In the rows, 128 means zero.
Each row is followed by its class.
214; 144; 118; 112; 84; 83; 111; 119; 108; 84; 165; 149; 126; 127; 131; 94; 95; 115; 110; 107; 107; 144; 104; 152; 96; 143; 125; 143; 113; 89; 90; 134; 196 -> Gusi
167; 133; 151; 162; 167; 163; 133; 130; 127; 118; 104; 143; 126; 95; 116; 94; 141; 98; 121; 101; 149; 181; 192; 111; 102; 111; 144; 118; 190; 161; 179; 93; 117 -> dab
104; 86; 150; 140; 163; 92; 129; 134; 122; 130; 111; 138; 93; 175; 153; 140; 162; 145; 97; 153; 133; 167; 86; 182; 137; 144; 133; 153; 93; 171; 145; 140; 150 -> zoni
146; 103; 178; 142; 96; 162; 129; 142; 124; 74; 129; 123; 127; 96; 159; 95; 117; 131; 109; 136; 179; 126; 142; 149; 121; 154; 78; 124; 166; 130; 96; 120; 242 -> Tiso
142; 132; 127; 164; 158; 113; 118; 138; 139; 87; 139; 133; 106; 184; 95; 140; 151; 132; 139; 136; 132; 156; 164; 138; 137; 132; 102; 139; 113; 149; 167; 138; 122 -> kamo
104; 183; 131; 94; 137; 141; 141; 105; 162; 153; 124; 123; 109; 105; 112; 166; 120; 134; 97; 136; 145; 116; 66; 68; 150; 74; 169; 139; 120; 127; 164; 130; 161 -> Gusi
137; 127; 158; 128; 168; 147; 82; 129; 133; 129; 121; 157; 109; 174; 113; 138; 123; 162; 110; 107; 151; 149; 174; 104; 100; 137; 159; 126; 134; 177; 175; 124; 126 -> Gusi
140; 161; 150; 124; 144; 115; 134; 127; 124; 111; 135; 124; 103; 112; 139; 129; 149; 146; 108; 150; 134; 121; 121; 152; 115; 138; 130; 143; 134; 149; 147; 95; 195 -> zoni
111; 93; 104; 174; 159; 149; 168; 132; 140; 105; 108; 167; 171; 122; 126; 72; 109; 135; 118; 106; 154; 185; 173; 126; 118; 150; 87; 123; 149; 147; 162; 173; 103 -> nam
128; 143; 132; 135; 151; 123; 152; 126; 127; 157; 81; 152; 75; 103; 37; 146; 130; 156; 152; 124; 106; 117; 128; 158; 129; 177; 100; 173; 147; 129; 180; 146; 193 -> pafo
155; 117; 133; 147; 143; 94; 119; 170; 109; 114; 149; 180; 148; 166; 129; 105; 128; 164; 146; 132; 121; 126; 163; 138; 113; 174; 104; 137; 141; 130; 100; 160; 168 -> pafo
129; 121; 147; 110; 114; 149; 113; 131; 113; 142; 161; 152; 148; 77; 163; 101; 101; 106; 115; 129; 143; 114; 135; 98; 134; 126; 145; 116; 151; 127; 125; 95; 128 -> bal
124; 119; 103; 163; 182; 125; 143; 147; 151; 115; 148; 121; 116; 105; 111; 154; 135; 139; 118; 154; 122; 109; 163; 151; 139; 108; 73; 113; 84; 96; 132; 142; 54 -> zoni
148; 72; 100; 118; 167; 131; 96; 110; 125; 84; 150; 162; 117; 110; 148; 110; 165; 100; 108; 100; 126; 238; 139; 61; 125; 90; 105; 101; 129; 188; 161; 133; 110 -> Tiso
177; 148; 164; 155; 118; 154; 161; 129; 131; 126; 60; 120; 129; 115; 123; 125; 159; 121; 157; 114; 148; 130; 161; 126; 107; 130; 71; 117; 129; 148; 80; 146; 186 -> pafo
137; 171; 123; 140; 123; 120; 123; 173; 146; 151; 143; 146; 126; 93; 121; 129; 110; 73; 98; 138; 103; 192; 102; 89; 150; 90; 124; 112; 128; 101; 134; 99; 139 -> bal
121; 153; 82; 130; 136; 134; 144; 143; 153; 110; 107; 116; 137; 93; 119; 128; 148; 99; 146; 132; 113; 204; 115; 110; 148; 150; 49; 123; 113; 113; 117; 153; 187 -> nam
99; 104; 136; 140; 182; 169; 112; 108; 139; 130; 115; 155; 116; 84; 168; 130; 180; 139; 116; 117; 89; 114; 209; 72; 110; 88; 92; 80; 117; 177; 143; 103; 106 -> Fak
146; 113; 95; 118; 153; 120; 103; 122; 146; 100; 125; 150; 130; 80; 106; 113; 125; 118; 127; 129; 110; 143; 86; 93; 144; 151; 126; 151; 131; 114; 189; 126; 132 -> nam
117; 136; 119; 104; 118; 142; 110; 109; 143; 131; 141; 105; 139; 181; 79; 112; 86; 134; 134; 126; 162; 126; 110; 144; 155; 179; 126; 152; 135; 110; 168; 156; 140 -> nam
201; 140; 160; 175; 146; 174; 151; 119; 131; 115; 143; 122; 142; 111; 94; 94; 92; 95; 100; 128; 191; 159; 170; 113; 134; 104; 101; 135; 121; 97; 138; 155; 133 -> Gusi
161; 98; 157; 137; 99; 157; 102; 125; 116; 78; 114; 113; 93; 187; 98; 137; 118; 127; 114; 93; 129; 95; 90; 82; 148; 121; 133; 135; 144; 139; 150; 110; 176 -> dedon
129; 133; 77; 152; 124; 109; 154; 116; 159; 76; 126; 140; 153; 81; 147; 109; 101; 143; 113; 126; 111; 116; 147; 135; 133; 131; 69; 124; 110; 94; 139; 142; 145 -> nam
87; 133; 111; 96; 147; 116; 121; 140; 182; 130; 126; 173; 121; 71; 134; 124; 125; 148; 90; 159; 115; 164; 88; 127; 157; 160; 108; 155; 132; 129; 178; 161; 185 -> nam
97; 121; 155; 82; 92; 158; 109; 93; 157; 134; 143; 127; 135; 133; 156; 128; 149; 96; 121; 140; 155; 161; 67; 127; 139; 121; 143; 172; 113; 171; 150; 189; 190 -> dab
97; 154; 110; 113; 145; 130; 144; 157; 151; 120; 193; 196; 106; 130; 108; 156; 102; 169; 147; 127; 98; 110; 172; 157; 139; 135; 76; 92; 169; 85; 153; 146; 114 -> nam
110; 99; 111; 110; 78; 120; 150; 123; 153; 85; 126; 158; 128; 109; 170; 103; 143; 146; 75; 117; 177; 117; 122; 149; 128; 99; 119; 89; 164; 142; 70; 147; 101 -> dab
112; 121; 134; 100; 107; 164; 102; 115; 129; 117; 121; 110; 114; 86; 145; 124; 165; 122; 122; 133; 162; 140; 159; 140; 116; 161; 87; 133; 129; 155; 106; 132; 172 -> dab
85; 85; 119; 131; 148; 191; 143; 88; 94; 153; 142; 84; 122; 145; 70; 105; 133; 114; 154; 130; 153; 86; 91; 123; 166; 141; 80; 152; 114; 103; 166; 159; 130 -> nam
160; 115; 154; 196; 174; 135; 139; 111; 143; 129; 71; 58; 141; 226; 105; 116; 151; 112; 133; 132; 125; 145; 93; 189; 141; 67; 149; 127; 116; 161; 126; 146; 128 -> Gusi
160; 171; 126; 115; 119; 113; 112; 104; 134; 114; 99; 56; 83; 145; 96; 186; 128; 132; 117; 136; 118; 108; 89; 101; 163; 132; 121; 157; 98; 117; 149; 87; 174 -> dedon
145; 115; 130; 72; 105; 119; 97; 133; 129; 138; 134; 117; 103; 76; 138; 140; 115; 113; 110; 128; 137; 140; 86; 129; 119; 144; 131; 113; 137; 104; 97; 104; 108 -> Tiso
79; 118; 117; 83; 121; 170; 90; 138; 119; 133; 152; 160; 124; 134; 136; 106; 149; 135; 136; 106; 108; 154; 142; 99; 104; 167; 84; 113; 138; 158; 135; 150; 179 -> nam
92; 167; 85; 98; 128; 118; 168; 107; 131; 126; 150; 83; 128; 76; 145; 130; 117; 129; 86; 155; 180; 106; 93; 125; 173; 106; 154; 107; 147; 123; 121; 93; 124 -> zoni
75; 108; 102; 108; 120; 155; 90; 100; 124; 137; 135; 126; 106; 124; 129; 130; 120; 141; 105; 116; 133; 122; 143; 142; 134; 149; 123; 114; 124; 159; 182; 119; 95 -> nam
142; 123; 106; 120; 128; 112; 142; 112; 139; 68; 131; 181; 105; 59; 111; 99; 153; 146; 104; 123; 151; 145; 151; 113; 116; 149; 112; 145; 153; 166; 164; 129; 143 -> kamo
125; 158; 123; 145; 116; 140; 160; 166; 155; 131; 133; 162; 132; 71; 126; 123; 146; 97; 131; 140; 101; 190; 154; 163; 118; 124; 88; 83; 167; 131; 90; 141; 123 -> Fak
125; 149; 110; 148; 116; 124; 109; 120; 107; 146; 161; 89; 144; 184; 136; 154; 50; 68; 141; 109; 137; 169; 161; 116; 174; 121; 144; 111; 102; 103; 152; 90; 97 -> bal
82; 141; 146; 105; 139; 150; 145; 120; 119; 140; 161; 167; 128; 113; 155; 87; 149; 129; 98; 118; 112; 103; 116; 45; 103; 89; 141; 141; 132; 153; 153; 132; 187 -> kamo
72; 184; 91; 139; 116; 101; 142; 160; 145; 110; 179; 161; 101; 150; 158; 173; 114; 123; 113; 130; 102; 186; 182; 131; 141; 108; 96; 99; 109; 135; 142; 132; 148 -> kamo
142; 155; 101; 118; 110; 101; 99; 126; 118; 68; 139; 113; 129; 108; 148; 118; 131; 158; 91; 135; 116; 118; 107; 94; 136; 147; 159; 149; 165; 171; 152; 76; 209 -> dedon
100; 122; 181; 136; 107; 175; 158; 144; 110; 161; 138; 155; 124; 68; 177; 142; 125; 78; 122; 151; 175; 179; 122; 113; 159; 126; 102; 124; 130; 138; 122; 120; 173 -> bal
163; 166; 115; 165; 132; 117; 156; 142; 122; 156; 105; 115; 119; 134; 66; 123; 97; 115; 131; 117; 117; 139; 162; 133; 126; 146; 75; 145; 102; 79; 123; 152; 156 -> pafo
112; 102; 99; 122; 155; 127; 165; 113; 137; 124; 132; 149; 147; 143; 96; 95; 105; 122; 140; 110; 122; 139; 77; 109; 156; 132; 119; 142; 148; 98; 164; 168; 131 -> nam
92; 136; 98; 96; 93; 144; 81; 150; 139; 102; 159; 121; 125; 97; 147; 147; 140; 110; 126; 147; 143; 143; 117; 99; 180; 135; 99; 95; 138; 143; 95; 102; 182 -> bal
162; 114; 110; 148; 113; 136; 120; 159; 145; 97; 133; 117; 143; 65; 142; 107; 152; 69; 124; 148; 114; 189; 98; 188; 118; 132; 103; 114; 117; 144; 93; 151; 109 -> zoni
153; 101; 116; 95; 189; 151; 124; 122; 129; 112; 161; 121; 114; 97; 113; 118; 150; 130; 151; 118; 129; 143; 177; 122; 145; 106; 75; 69; 186; 120; 99; 118; 102 -> Tiso
173; 156; 150; 114; 104; 97; 103; 166; 127; 68; 153; 151; 113; 106; 145; 144; 146; 153; 147; 149; 141; 84; 123; 146; 115; 164; 130; 132; 178; 97; 101; 81; 193 -> dab
105; 176; 129; 90; 99; 113; 127; 115; 161; 140; 130; 146; 124; 92; 130; 119; 82; 151; 88; 130; 124; 110; 137; 117; 133; 144; 117; 146; 128; 116; 138; 111; 211 -> bal
147; 111; 111; 113; 134; 158; 100; 104; 119; 79; 128; 90; 143; 147; 153; 130; 134; 121; 163; 93; 96; 124; 156; 101; 143; 129; 116; 107; 154; 174; 115; 115; 168 -> dedon
194; 132; 92; 201; 110; 102; 140; 142; 112; 46; 146; 140; 174; 109; 164; 125; 144; 102; 133; 119; 98; 187; 130; 91; 92; 102; 113; 139; 99; 162; 136; 134; 88 -> dedon
151; 122; 145; 141; 127; 111; 118; 117; 140; 122; 153; 160; 115; 134; 163; 88; 106; 127; 77; 120; 85; 136; 181; 164; 133; 90; 87; 106; 120; 125; 123; 116; 173 -> bal
121; 103; 116; 142; 82; 130; 95; 106; 124; 101; 164; 142; 150; 81; 151; 85; 119; 106; 95; 147; 126; 143; 106; 155; 135; 134; 125; 160; 108; 167; 159; 134; 168 -> bal
117; 103; 166; 141; 143; 116; 126; 142; 129; 122; 171; 215; 101; 135; 214; 153; 107; 90; 142; 113; 59; 192; 178; 180; 123; 117; 136; 121; 121; 163; 174; 145; 145 -> kamo
140; 127; 104; 104; 136; 128; 131; 120; 127; 104; 133; 139; 120; 115; 119; 127; 136; 137; 118; 103; 98; 141; 115; 76; 131; 117; 127; 126; 156; 151; 140; 125; 137 -> dedon
159; 158; 137; 117; 108; 119; 50; 148; 142; 117; 137; 104; 144; 125; 121; 145; 112; 116; 156; 133; 109; 100; 126; 137; 86; 177; 165; 166; 116; 109; 148; 103; 127 -> dab
137; 141; 104; 139; 142; 96; 106; 126; 133; 98; 101; 109; 112; 102; 116; 143; 154; 134; 136; 141; 99; 150; 105; 169; 98; 175; 129; 168; 94; 164; 165; 109; 163 -> zoni
131; 155; 111; 172; 103; 139; 88; 167; 133; 91; 164; 132; 147; 125; 62; 50; 102; 175; 51; 144; 141; 70; 110; 145; 87; 125; 167; 149; 173; 132; 157; 118; 169 -> Gusi
133; 189; 108; 109; 140; 131; 156; 86; 158; 132; 132; 77; 159; 86; 121; 118; 147; 123; 143; 152; 120; 87; 125; 120; 150; 95; 136; 105; 160; 123; 105; 106; 130 -> Fak
108; 115; 134; 135; 191; 134; 111; 123; 128; 146; 127; 96; 107; 122; 179; 130; 125; 111; 76; 138; 108; 131; 149; 100; 156; 104; 109; 119; 72; 122; 143; 98; 171 -> zoni
28; 122; 135; 107; 165; 140; 163; 126; 145; 197; 104; 149; 80; 161; 136; 189; 141; 170; 123; 127; 102; 96; 112; 126; 143; 104; 88; 105; 99; 110; 145; 146; 94 -> nam
86; 132; 131; 84; 117; 131; 103; 124; 159; 98; 129; 138; 82; 124; 112; 137; 142; 166; 105; 136; 138; 68; 115; 116; 152; 141; 129; 134; 150; 147; 148; 118; 193 -> kamo
123; 171; 125; 110; 143; 108; 132; 140; 133; 151; 133; 118; 174; 89; 153; 109; 116; 154; 136; 164; 135; 79; 120; 119; 145; 150; 159; 146; 164; 129; 110; 126; 192 -> pafo
167; 134; 137; 102; 123; 99; 131; 169; 154; 103; 149; 184; 122; 105; 150; 153; 56; 123; 121; 121; 124; 138; 105; 127; 156; 149; 139; 120; 147; 55; 93; 140; 188 -> Gusi
117; 142; 88; 143; 118; 157; 135; 129; 128; 108; 104; 63; 145; 132; 108; 130; 136; 107; 138; 106; 97; 127; 103; 96; 141; 103; 124; 113; 148; 155; 118; 115; 139 -> dedon
135; 174; 153; 160; 103; 125; 164; 104; 129; 114; 109; 138; 107; 138; 111; 153; 104; 125; 123; 105; 151; 117; 124; 115; 98; 109; 153; 165; 129; 120; 198; 105; 155 -> dab
